Below is a small trained network, with its code and all its weights. Each question gives an input and a class and asks what happens when units are switched off, that is, made to give their printed mean instead of their output.

import numpy as np


def w(rows, s, z=0):
    codes = np.array(rows[::2]) - 128.0
    scale = np.full(codes.shape[1], s)
    scale[-1] = z or s
    return codes * scale


def norm(h):
    return h / np.sqrt((h * h).mean(-1, keepdims=True) + 1e-5)


def f(y):
    return np.maximum(y, 0)


def log_softmax(a):
    a = a - a.max(-1, keepdims=True)
    return a - np.log(np.exp(a).sum(-1, keepdims=True))


def net(x, mask):
    res = np.array(x, float).reshape(1, 8) / 4 @ E
    u = 0
    for l in range(3):
        y = f(norm(res) @ A[l][:, :-1].T + A[l][:, -1])
        res = res + np.where(mask[u : u + 5], y, B[l][:, -1]) @ B[l][:, :-1]
        u += 5
    return log_softmax(norm(res)[-1] @ U[:, :-1].T + U[:, -1])


A, B = {}, {}
E = w([
[113,125,115,106,134,165,233,72,129],'x0',
[150,130,91,107,140,140,171,92,118],'x1',
[139,169,147,179,162,211,119,102,125],'x2',
[144,183,175,62,158,149,16,92,207],'x3',
[81,2,84,202,65,141,77,10,143],'x4',
[11,252,28,155,131,53,134,165,146],'x5',
[117,100,113,115,82,70,126,187,162],'x6',
[147,125,72,79,126,108,136,112,73],'x7',
],0.0063)
A[0] = w([
[148,246,147,74,194,123,159,207,98,163],'L0N1',
[233,95,164,168,133,175,202,113,192,73],'L0N2',
[80,247,108,156,161,93,142,136,113,98],'L0N3',
[128,105,85,162,169,92,144,168,29,7],'L0N4',
[137,98,185,56,138,255,48,135,147,222],'L0N5',
],0.0079,0.002)
B[0] = w([
[77,157,170,110,193,180,86,143,206,255],'L0N1',
[122,104,155,157,162,102,88,159,126,212],'L0N2',
[108,120,143,144,159,8,227,163,103,220],'L0N3',
[183,152,157,161,119,218,155,59,150,177],'L0N4',
[158,162,103,125,149,81,158,99,138,246],'L0N5',
],0.011,0.0073)
A[1] = w([
[224,113,126,106,131,208,119,162,118,166],'L1N1',
[127,109,42,139,70,127,162,22,127,37],'L1N2',
[82,148,148,190,188,2,201,123,166,253],'L1N3',
[54,193,46,103,152,67,103,110,209,53],'L1N4',
[147,69,155,215,100,152,200,206,31,213],'L1N5',
],0.0069,0.0011)
B[1] = w([
[171,121,173,157,114,63,165,66,76,158],'L1N1',
[118,198,91,66,187,167,72,161,143,168],'L1N2',
[225,136,202,195,69,175,102,150,2,255],'L1N3',
[122,164,163,153,122,32,97,110,112,205],'L1N4',
[174,239,144,73,41,87,122,90,168,182],'L1N5',
],0.008,0.01)
A[2] = w([
[16,98,44,229,95,230,17,50,154,144],'L2N1',
[78,207,115,66,203,203,121,54,111,253],'L2N2',
[31,114,147,131,172,111,239,161,114,94],'L2N3',
[55,51,42,229,88,143,54,2,98,178],'L2N4',
[85,212,64,230,91,94,238,185,58,103],'L2N5',
],0.0049,0.002)
B[2] = w([
[152,172,156,64,135,166,119,162,171,176],'L2N1',
[149,217,80,145,120,152,115,165,111,232],'L2N2',
[55,139,244,161,146,156,94,88,129,163],'L2N3',
[53,133,144,101,187,176,161,219,177,203],'L2N4',
[146,135,244,137,152,128,115,102,115,253],'L2N5',
],0.011,0.004)
U = w([
[168,86,147,106,160,62,185,28,66,224],'0',
[162,231,133,66,68,119,149,12,164,93],'1',
[60,163,137,2,196,225,150,174,180,1],'2',
[163,164,97,109,127,157,128,100,85,156],'3',
[126,126,118,56,140,129,121,89,63,169],'4',
[164,160,78,99,109,140,130,108,77,119],'5',
],0.0063,0.0025)

Each question gives the input, the list of numbers given to net, and the class t.
The units are the neurons (one row each of A and B). Each row of codes is followed by its name. A weight is (code - 128) times the scale printed after its matrix; where a second scale follows, it is the last column's (A, B and U).
mask holds one flag per neuron, layer by layer. A switched-off neuron (its flag False) gives its mean, the last column of its row in B, instead of its output. The means were averaged over made-up inputs and are rounded, as every weight is.
A unit's drop is (log p(t) with every unit on - log p(t) with that unit switched off) / (log p(t) with every unit on - log p(t) with every unit switched off).
The circuit of an input: a set's keep is (log p(t) with only the set's units on - log p(t) with every unit switched off) / (log p(t) with every unit on - log p(t) with every unit switched off). Starting from the 12 units with the biggest drops (on a tie, the unit counted first), units are removed one at a time, each time the one whose removal leaves the highest keep (on an exact tie, the one counted first), for as long as the keep stays at least 0.8.
units of the circuit, in order: the units of the circuit, biggest drop first
top k neurons: the k neurons with the biggest drops, biggest first
k most important neurons of layer l: the k neurons of layer l with the biggest drops, biggest first
drop of u: that unit's drop, to one decimal
input [7,-2,5,-2,7,-6,1,-4], class 2: units of the circuit, in order : L0N3; L2N4; L1N3
input [-7,7,5,-6,3,2,-1,-6], class 1: top 2 neurons : L1N5; L0N1
input [0,4,5,4,-8,-4,8,6], class 2: units of the circuit, in order : L0N1
input [6,3,2,1,5,0,-1,-1], class 2: top 2 neurons : L0N3; L2N4
input [6,-5,1,6,8,0,-6,5], class 2: units of the circuit, in order : L2N4; L1N5
input [-6,-7,-5,0,8,-3,1,4], class 2: units of the circuit, in order : L0N3; L2N4; L1N3
input [5,3,-4,1,-7,-5,-3,2], class 2: 2 most important neurons of layer 0 : L0N1; L0N3
input [-3,2,-3,-8,5,3,-2,7], class 1: units of the circuit, in order : L1N5; L0N4
input [-5,7,2,-6,2,-1,5,3], class 1: top 2 neurons : L1N5; L1N3
input [7,0,1,-7,8,1,-2,-3], class 2: units of the circuit, in order : L0N3; L2N4
input [1,-6,-7,-3,7,4,0,2], class 2: 2 most important neurons of layer 0 : L0N3; L0N5
input [3,0,5,2,-1,7,-2,-4], class 0: top 2 neurons : L0N3; L1N3
input [1,-4,-3,1,3,1,0,-2], class 2: top 4 neurons : L0N3; L0N5; L1N5; L2N4
input [-3,5,7,4,8,-2,0,4], class 2: units of the circuit, in order : L2N4; L1N3
input [5,-4,4,-8,3,-7,-2,3], class 1: units of the circuit, in order : L1N5
input [0,6,-1,-8,-1,0,8,-4], class 1: 2 most important neurons of layer 0 : L0N3; L0N4
input [-2,-7,4,-6,3,1,4,0], class 1: top 4 neurons : L1N5; L0N1; L0N3; L1N3
input [-7,8,-6,-7,2,2,6,-3], class 1: top 4 neurons : L1N5; L0N4; L0N3; L0N5
input [-8,2,7,-8,2,-7,1,8], class 1: top 2 neurons : L1N5; L1N3
input [7,-3,-3,1,-5,0,0,2], class 2: units of the circuit, in order : L0N1
input [-4,2,-4,-8,2,5,-5,5], class 1: 2 most important neurons of layer 1 : L1N5; L1N2
input [6,8,4,-3,5,0,-3,-2], class 2: 2 most important neurons of layer 0 : L0N3; L0N5
input [2,0,-1,-8,1,1,7,4], class 1: drop of L0N5 : 0.1
